Below are the code and all the weights of a small trained network. Each question names an input and a class and asks about switching units off, where a switched-off unit gives its printed mean instead of its output.

import numpy as np


def w(rows, s, z=0):
    codes = np.array(rows[::2]) - 128.0
    scale = np.full(codes.shape[1], s)
    scale[-1] = z or s
    return codes * scale


def f(y):
    return np.maximum(y, 0)


def log_softmax(a):
    a = a - a.max(-1, keepdims=True)
    return a - np.log(np.exp(a).sum(-1, keepdims=True))


def net(x, mask):
    res = np.array(x, float).reshape(1, 5) / 4 @ E
    y = f(res @ A[0][:, :-1].T + A[0][:, -1])
    res = res + np.where(mask, y, B[0][:, -1]) @ B[0][:, :-1]
    return log_softmax(res[-1] @ U[:, :-1].T + U[:, -1])


A, B = {}, {}
E = w([
[209,75,92,156,49,129,80,37,71,135],'x0',
[102,36,160,186,137,227,150,117,153,50],'x1',
[124,114,97,134,128,119,137,129,134,130],'x2',
[68,161,134,201,129,100,203,109,2,78],'x3',
[122,122,135,117,129,129,131,125,123,132],'x4',
],0.014)
A[0] = w([
[101,78,134,167,103,216,187,111,116,43,113],'n0',
[118,183,94,104,185,135,141,236,202,139,240],'n1',
[135,62,118,196,138,179,119,73,49,74,75],'n2',
[215,105,118,114,41,138,46,76,182,114,156],'n3',
[137,76,136,104,150,167,124,105,174,98,129],'n4',
[163,182,95,31,166,52,88,195,186,149,254],'n5',
[74,127,175,164,195,198,184,170,192,78,145],'n6',
[84,197,129,155,160,44,207,122,10,96,175],'n7',
[127,95,120,163,33,126,146,106,6,109,93],'n8',
[164,66,124,137,139,227,90,150,210,116,157],'n9',
[207,182,104,82,27,69,78,1,100,162,162],'n10',
],0.01,0.0079)
B[0] = w([
[109,82,126,75,120,169,107,149,126,11,207],'n0',
[169,134,253,157,108,133,156,159,186,86,229],'n1',
[194,141,160,77,92,199,76,159,107,75,203],'n2',
[109,44,96,93,73,115,68,72,108,158,222],'n3',
[117,101,175,147,129,186,148,83,101,164,172],'n4',
[211,145,219,105,135,95,81,194,221,108,250],'n5',
[60,117,128,151,155,180,204,167,165,110,211],'n6',
[115,232,113,178,154,54,162,131,79,100,227],'n7',
[201,188,122,86,98,165,138,148,114,72,206],'n8',
[130,59,199,169,163,209,164,57,101,206,212],'n9',
[148,126,36,128,40,83,112,140,105,167,243],'n10',
],0.011,0.023)
U = w([
[228,131,170,68,91,168,122,163,162,57,241],'0',
[84,75,169,170,183,203,189,114,170,166,199],'1',
[103,191,155,204,215,6,164,139,107,118,218],'2',
[2,134,112,137,176,175,186,173,109,44,6],'3',
[143,87,86,78,63,72,87,109,172,222,97],'4',
[122,38,120,123,102,183,118,20,72,142,16],'5',
[178,186,55,153,75,88,146,104,63,145,23],'6',
],0.0096,0.0025)

Each question gives the input, the list of numbers given to net, and the class t.
The units are the neurons (one row each of A and B). Each row of codes is followed by its name. A weight is (code - 128) times the scale printed after its matrix; where a second scale follows, it is the last column's (A, B and U).
mask holds one flag per neuron, in row order. A switched-off neuron (its flag False) gives its mean, the last column of its row in B, instead of its output. The means were averaged over made-up inputs and are rounded, as every weight is.
A unit's drop is (log p(t) with every unit on - log p(t) with that unit switched off) / (log p(t) with every unit on - log p(t) with every unit switched off).
The circuit of an input: a set's keep is (log p(t) with only the set's units on - log p(t) with every unit switched off) / (log p(t) with every unit on - log p(t) with every unit switched off). Starting from all 11 units, units are removed one at a time, each time the one whose removal leaves the highest keep (on an exact tie, the one counted first), for as long as the keep stays at least 0.8.
circuit, biggest first: the units of the circuit, biggest drop first
k most important neurons: the k neurons with the biggest drops, biggest first
drop when u is switched off: that unit's drop, to one decimal
input [3,-8,0,1,1], class 6: most important neuron => [n7]
input [-7,-1,2,1,8], class 2: circuit, biggest first => [n2, n0]
input [7,0,-4,8,-4], class 6: 2 most important neurons => [n7, n5]
input [3,0,-2,0,-6], class 4: 2 most important neurons => [n7, n9]
input [4,-1,5,6,6], class 6: 2 most important neurons => [n7, n5]
input [1,-8,-3,-6,8], class 4: 2 most important neurons => [n10, n3]
input [1,0,3,-8,8], class 4: 2 most important neurons => [n3, n5]
input [-1,8,-4,7,-3], class 3: 2 most important neurons => [n6, n5]
input [-1,7,3,3,7], class 3: 2 most important neurons => [n5, n6]
input [2,-8,-7,4,-3], class 6: drop when n10 is switched off => 0.4
input [5,1,2,-5,5], class 5: drop when n9 is switched off => 0.2
input [4,-1,4,7,-4], class 6: drop when n7 is switched off => 0.4
